Here is a tiny trained network, its code and every weight. The questions are about switching its units off for an input and a class, where a switched-off unit gives its printed mean instead of its output.

import numpy as np


def w(rows, s, z=0):
    codes = np.array(rows[::2]) - 128.0
    scale = np.full(codes.shape[1], s)
    scale[-1] = z or s
    return codes * scale


def f(y):
    return np.maximum(y, 0)


def log_softmax(a):
    a = a - a.max(-1, keepdims=True)
    return a - np.log(np.exp(a).sum(-1, keepdims=True))


def net(x, mask):
    res = np.array(x, float).reshape(1, 6) / 4 @ E
    y = f(res @ A[0][:, :-1].T + A[0][:, -1])
    res = res + np.where(mask, y, B[0][:, -1]) @ B[0][:, :-1]
    return log_softmax(res[-1] @ U[:, :-1].T + U[:, -1])


A, B = {}, {}
E = w([
[111,219,79],'x0',
[99,72,62],'x1',
[178,78,204],'x2',
[36,133,219],'x3',
[90,202,196],'x4',
[206,253,106],'x5',
],0.008)
A[0] = w([
[38,119,95,246],'n0',
[114,101,249,225],'n1',
[116,178,104,123],'n2',
[217,76,121,253],'n3',
[59,158,101,158],'n4',
[148,171,52,248],'n5',
[51,138,167,172],'n6',
[99,89,95,31],'n7',
[214,170,97,94],'n8',
],0.012,0.0059)
B[0] = w([
[95,48,175,230],'n0',
[189,65,141,238],'n1',
[113,159,155,174],'n2',
[255,98,196,228],'n3',
[127,77,189,189],'n4',
[229,151,127,247],'n5',
[154,147,156,204],'n6',
[57,120,83,152],'n7',
[211,173,53,203],'n8',
],0.007,0.011)
U = w([
[111,65,180,231],'0',
[11,71,33,43],'1',
[145,218,14,210],'2',
[1,192,41,2],'3',
],0.0091,0.0037)

Each question gives the input, the list of numbers given to net, and the class t.
The units are the neurons (one row each of A and B). Each row of codes is followed by its name. A weight is (code - 128) times the scale printed after its matrix; where a second scale follows, it is the last column's (A, B and U).
mask holds one flag per neuron, in row order. A switched-off neuron (its flag False) gives its mean, the last column of its row in B, instead of its output. The means were averaged over made-up inputs and are rounded, as every weight is.
A unit's drop is (log p(t) with every unit on - log p(t) with that unit switched off) / (log p(t) with every unit on - log p(t) with every unit switched off).
The circuit of an input: a set's keep is (log p(t) with only the set's units on - log p(t) with every unit switched off) / (log p(t) with every unit on - log p(t) with every unit switched off). Starting from all 9 units, units are removed one at a time, each time the one whose removal leaves the highest keep (on an exact tie, the one counted first), for as long as the keep stays at least 0.8.
circuit, biggest first: the units of the circuit, biggest drop first
k most important neurons: the k neurons with the biggest drops, biggest first
drop of u: that unit's drop, to one decimal
input [-7,-3,2,0,-3,6], class 2: circuit, biggest first	(n0)
input [0,3,5,-7,6,1], class 2: circuit, biggest first	(n0, n4)
input [0,-2,-4,-3,4,-6], class 1: 3 most important neurons	(n3, n5, n1)
input [-2,4,2,-5,-7,2], class 2: circuit, biggest first	(n0, n8)
input [-7,2,1,-3,-6,7], class 2: 2 most important neurons	(n8, n0)
input [-6,0,3,-3,-2,8], class 2: 2 most important neurons	(n8, n0)
input [5,0,8,-8,7,-3], class 2: 2 most important neurons	(n0, n4)
input [-6,2,6,-8,-1,6], class 2: 2 most important neurons	(n8, n0)
input [4,1,8,4,0,8], class 2: drop of n0	0.2
input [6,-6,6,1,3,1], class 2: drop of n4	0.4
input [-2,7,7,-3,-3,4], class 2: drop of n0	0.8
